Below is a small trained network, with its code and all its weights. Each question gives an input and a target symbol and asks what happens when units are switched off, that is, made to give their printed mean instead of their output.

import numpy as np


def w(rows, s, z=0):
    codes = np.array(rows[::2]) - 128.0
    scale = np.full(codes.shape[1], s)
    scale[-1] = z or s
    return codes * scale


def f(y):
    return y / 2 * (1 + np.tanh(0.7978845608 * (y + 0.044715 * y**3)))


def softmax(a):
    e = np.exp(a - a.max(-1, keepdims=True))
    return e / e.sum(-1, keepdims=True)


def log_softmax(a):
    a = a - a.max(-1, keepdims=True)
    return a - np.log(np.exp(a).sum(-1, keepdims=True))


def net(x, mask):
    ids = ['αβζημπστψω'.index(c) for c in x.split()]
    T = len(ids)
    res = E[ids] + P[:T]
    u = 0
    for l in range(3):
        q, k, v = (res @ M[l].T for M in (Q, K, V))
        z = softmax(np.where(np.tri(T) > 0, q @ k.T / 3**0.5, -1e9)) @ v
        res = res + np.where(mask[u], z, O[l][:, -1]) @ O[l][:, :-1]
        u += 1
        y = f(res @ A[l][:, :-1].T + A[l][:, -1])
        res = res + np.where(mask[u : u + 8], y, B[l][:, -1]) @ B[l][:, :-1]
        u += 8
    return log_softmax(res[-1] @ U[:, :-1].T + U[:, -1])


Q, K, V, O, A, B = {}, {}, {}, {}, {}, {}
E = w([
[123,55,110,218,178,90,193],'α',
[52,191,108,123,22,130,192],'β',
[194,93,177,127,249,104,111],'ζ',
[88,58,83,50,32,59,196],'η',
[163,104,116,108,135,30,63],'μ',
[148,140,89,165,94,65,156],'π',
[74,156,23,49,85,158,149],'σ',
[143,128,92,232,115,162,222],'τ',
[129,77,206,213,114,96,89],'ψ',
[53,156,127,166,153,128,138],'ω',
],0.016)
P = w([
[151,204,254,17,105,126,181],'0',
[102,98,130,144,154,139,170],'1',
[91,101,133,138,144,139,166],'2',
[80,106,126,130,144,138,164],'3',
[80,112,124,132,147,127,156],'4',
[90,99,133,131,145,145,169],'5',
[84,109,127,126,145,135,153],'6',
[76,112,121,125,141,136,160],'7',
[78,97,130,117,145,141,165],'8',
[68,110,121,122,143,129,152],'9',
[79,104,127,120,141,139,158],'10',
[71,114,124,124,132,139,159],'11',
[69,118,124,127,140,131,156],'12',
[80,123,125,118,136,123,159],'13',
],0.0082)
Q[0] = w([
[181,2,128,146,122,167,120],'L0H1',
[62,160,122,89,128,102,208],'L0H1',
[116,58,126,91,172,82,167],'L0H1',
],0.0099)
K[0] = w([
[128,227,67,164,191,254,97],'L0H1',
[141,140,194,42,35,115,202],'L0H1',
[207,198,207,138,100,126,142],'L0H1',
],0.0074)
V[0] = w([
[106,2,96,109,86,116,139],'L0H1',
[123,85,169,147,19,85,169],'L0H1',
[94,101,105,98,154,181,165],'L0H1',
],0.0075)
O[0] = w([
[163,116,118,165,161,28,52,201],'L0H1',
[104,121,125,117,94,112,76,255],'L0H1',
[113,255,101,216,178,50,191,176],'L0H1',
],0.0082,0.0056)
A[0] = w([
[37,175,170,103,53,192,112,131],'L0N1',
[177,28,130,159,106,122,81,214],'L0N2',
[159,139,149,143,149,2,155,119],'L0N3',
[111,101,41,193,64,52,78,248],'L0N4',
[43,226,118,75,171,92,104,123],'L0N5',
[107,160,67,81,7,167,158,78],'L0N6',
[78,164,82,105,210,147,169,112],'L0N7',
[145,37,114,187,236,100,154,70],'L0N8',
],0.0076,0.0015)
B[0] = w([
[86,136,95,114,158,71,144,157],'L0N1',
[10,141,87,75,172,80,133,142],'L0N2',
[110,73,78,61,129,226,196,198],'L0N3',
[193,57,169,194,95,117,152,254],'L0N4',
[126,89,120,86,191,175,160,190],'L0N5',
[218,122,140,191,254,64,118,177],'L0N6',
[74,48,85,67,203,205,97,162],'L0N7',
[103,47,100,140,116,30,68,190],'L0N8',
],0.0073,0.0092)
Q[1] = w([
[144,131,27,156,159,45,98],'L1H1',
[86,2,50,107,193,26,197],'L1H1',
[86,37,42,157,230,40,197],'L1H1',
],0.0071)
K[1] = w([
[197,102,159,98,71,130,79],'L1H1',
[141,166,253,4,159,156,246],'L1H1',
[150,222,205,2,68,166,168],'L1H1',
],0.007)
V[1] = w([
[3,124,162,187,157,213,241],'L1H1',
[229,176,197,216,105,105,180],'L1H1',
[136,88,184,132,117,215,60],'L1H1',
],0.0057)
O[1] = w([
[70,127,67,166,176,82,117,253],'L1H1',
[94,208,136,60,194,66,201,62],'L1H1',
[178,111,174,251,135,111,181,7],'L1H1',
],0.011,0.0055)
A[1] = w([
[94,46,151,57,88,144,228,145],'L1N1',
[229,91,119,185,99,193,110,177],'L1N2',
[105,161,50,152,99,109,151,207],'L1N3',
[94,62,70,194,144,115,92,117],'L1N4',
[144,173,52,172,73,255,95,1],'L1N5',
[84,64,129,108,195,44,171,151],'L1N6',
[102,54,206,78,109,81,232,134],'L1N7',
[178,53,105,91,204,134,164,124],'L1N8',
],0.0061,0.0064)
B[1] = w([
[66,98,93,133,73,79,125,166],'L1N1',
[58,92,206,117,31,119,108,160],'L1N2',
[26,174,63,98,152,176,110,192],'L1N3',
[156,37,185,127,197,131,125,239],'L1N4',
[175,165,120,184,187,2,171,127],'L1N5',
[142,154,134,152,71,102,59,247],'L1N6',
[173,131,73,160,61,159,168,164],'L1N7',
[228,113,82,76,88,96,106,180],'L1N8',
],0.007,0.014)
Q[2] = w([
[64,102,83,130,118,95,69],'L2H1',
[90,7,31,208,85,19,97],'L2H1',
[91,76,102,70,84,139,136],'L2H1',
],0.012)
K[2] = w([
[196,201,158,46,31,149,255],'L2H1',
[152,192,123,32,78,33,228],'L2H1',
[213,169,126,103,2,65,122],'L2H1',
],0.0059)
V[2] = w([
[129,31,134,213,167,74,105],'L2H1',
[108,139,222,115,247,132,96],'L2H1',
[160,47,132,72,113,254,180],'L2H1',
],0.007)
O[2] = w([
[95,65,128,147,172,61,1,163],'L2H1',
[91,114,183,81,116,48,221,8],'L2H1',
[97,36,132,126,155,251,152,117],'L2H1',
],0.0075,0.016)
A[2] = w([
[177,180,128,102,147,143,208,1],'L2N1',
[255,129,102,101,186,131,86,172],'L2N2',
[105,26,160,98,138,102,142,148],'L2N3',
[140,119,81,124,115,182,104,148],'L2N4',
[144,38,101,92,121,186,162,68],'L2N5',
[126,191,108,129,123,65,125,77],'L2N6',
[154,166,114,135,185,175,76,90],'L2N7',
[171,139,169,172,100,205,111,63],'L2N8',
],0.0086,0.0071)
B[2] = w([
[163,125,46,172,96,116,186,140],'L2N1',
[108,81,158,195,114,201,193,235],'L2N2',
[129,142,137,85,41,153,114,252],'L2N3',
[151,195,208,100,155,127,100,240],'L2N4',
[74,187,122,145,222,78,138,229],'L2N5',
[137,198,229,127,233,153,149,186],'L2N6',
[107,99,67,117,3,35,116,184],'L2N7',
[178,72,63,79,171,23,163,175],'L2N8',
],0.0073,0.015)
U = w([
[118,115,81,121,105,71,150,33],'α',
[156,168,104,136,18,154,155,234],'β',
[226,105,197,101,166,121,134,209],'ζ',
[82,170,154,124,142,212,99,131],'η',
[176,180,117,47,59,119,93,123],'μ',
[166,166,139,169,169,107,123,100],'π',
[220,123,22,105,195,149,129,3],'σ',
[139,171,246,172,56,144,112,182],'τ',
[120,136,121,254,117,160,201,199],'ψ',
[216,186,90,162,127,158,44,119],'ω',
],0.0068,0.0048)

Each question gives the input, a string of symbols that net reads in full, and the target symbol t.
The units are the heads (3 rows each of Q, K, V and O) and the neurons (one row each of A and B). Each row of codes is followed by its name. A weight is (code - 128) times the scale printed after its matrix; where a second scale follows, it is the last column's (O, A, B and U).
mask holds one flag per unit, layer by layer, with each layer's heads first. A switched-off unit (its flag False) gives its mean, the last column of its rows in O or B, instead of its output. The means were averaged over made-up inputs and are rounded, as every weight is.
A unit's drop is (log p(t) with every unit on - log p(t) with that unit switched off) / (log p(t) with every unit on - log p(t) with every unit switched off).
unit that matters most: the unit with the biggest drop
top k neurons: the k neurons with the biggest drops, biggest first
top k neurons in layer l: the k neurons of layer l with the biggest drops, biggest first
input ω α τ π ω τ σ η ω α, target α: unit that matters most : L1H1
input τ η ζ ψ ω, target π: top 4 neurons : [L2N6, L0N6, L0N8, L2N3]
input ψ ω μ τ ω, target τ: top 2 neurons : [L0N3, L0N2]
input τ ω π ω ζ τ β α, target π: top 2 neurons in layer 1 : [L1N6, L1N4]
input β τ τ α ω ω α τ ω ζ ψ β, target π: top 4 neurons : [L0N6, L2N6, L2N3, L0N3]
input ζ ω μ ψ ζ ω μ β β β ω σ ω, target ψ: top 2 neurons : [L2N4, L1N4]
input ω ω π β ω ω σ τ τ π π, target α: top 3 neurons : [L1N4, L2N4, L2N2]
input τ σ ψ ζ π τ τ ζ τ η α μ τ, target π: top 3 neurons : [L2N6, L0N6, L0N8]
input η τ τ ζ τ ω ζ σ π σ β μ τ, target σ: top 3 neurons in layer 2 : [L2N8, L2N3, L2N5]
input η σ ω τ β τ η η β ω ω μ α, target σ: top 4 neurons : [L2N8, L1N7, L0N3, L1N4]
input η η μ μ ω ζ, target σ: top 3 neurons : [L2N8, L1N7, L0N3]
input ζ τ ω ζ ζ τ σ, target σ: top 3 neurons : [L0N7, L0N6, L0N4]
input ω ω ζ τ π σ, target α: top 2 neurons : [L0N7, L1N4]
input ψ ω ζ α ω τ η, target ω: top 2 neurons : [L1N7, L0N7]
input η α σ η ψ β σ π, target σ: unit that matters most : L2H1
input η τ ζ ζ σ η, target σ: top 2 neurons in layer 2 : [L2N8, L2N5]
input ζ β σ τ η, target ψ: top 2 neurons : [L0N6, L2N2]
input σ α ζ σ σ σ ω ψ μ ω α μ σ β, target η: top 4 neurons : [L0N7, L0N4, L0N5, L2N8]
input β α ζ ψ β ζ μ, target μ: top 3 neurons in layer 0 : [L0N6, L0N1, L0N3]
input ζ ω β ω σ ψ, target ψ: top neuron in layer 0 : [L0N2]
input η η η μ τ τ β τ τ, target σ: top 3 neurons in layer 1 : [L1N6, L1N7, L1N4]
input η ω τ π σ ψ ζ τ μ β ω η ψ σ, target σ: top 4 neurons in layer 2 : [L2N8, L2N3, L2N5, L2N6]
input τ η ω τ, target π: top 3 neurons in layer 0 : [L0N6, L0N3, L0N8]
input ζ β σ σ β σ π π ψ α ζ μ π ω, target ψ: top 3 neurons in layer 0 : [L0N3, L0N1, L0N2]
input ψ α ζ τ ω α ω β τ ζ, target τ: top 3 neurons in layer 2 : [L2N3, L2N8, L2N2]
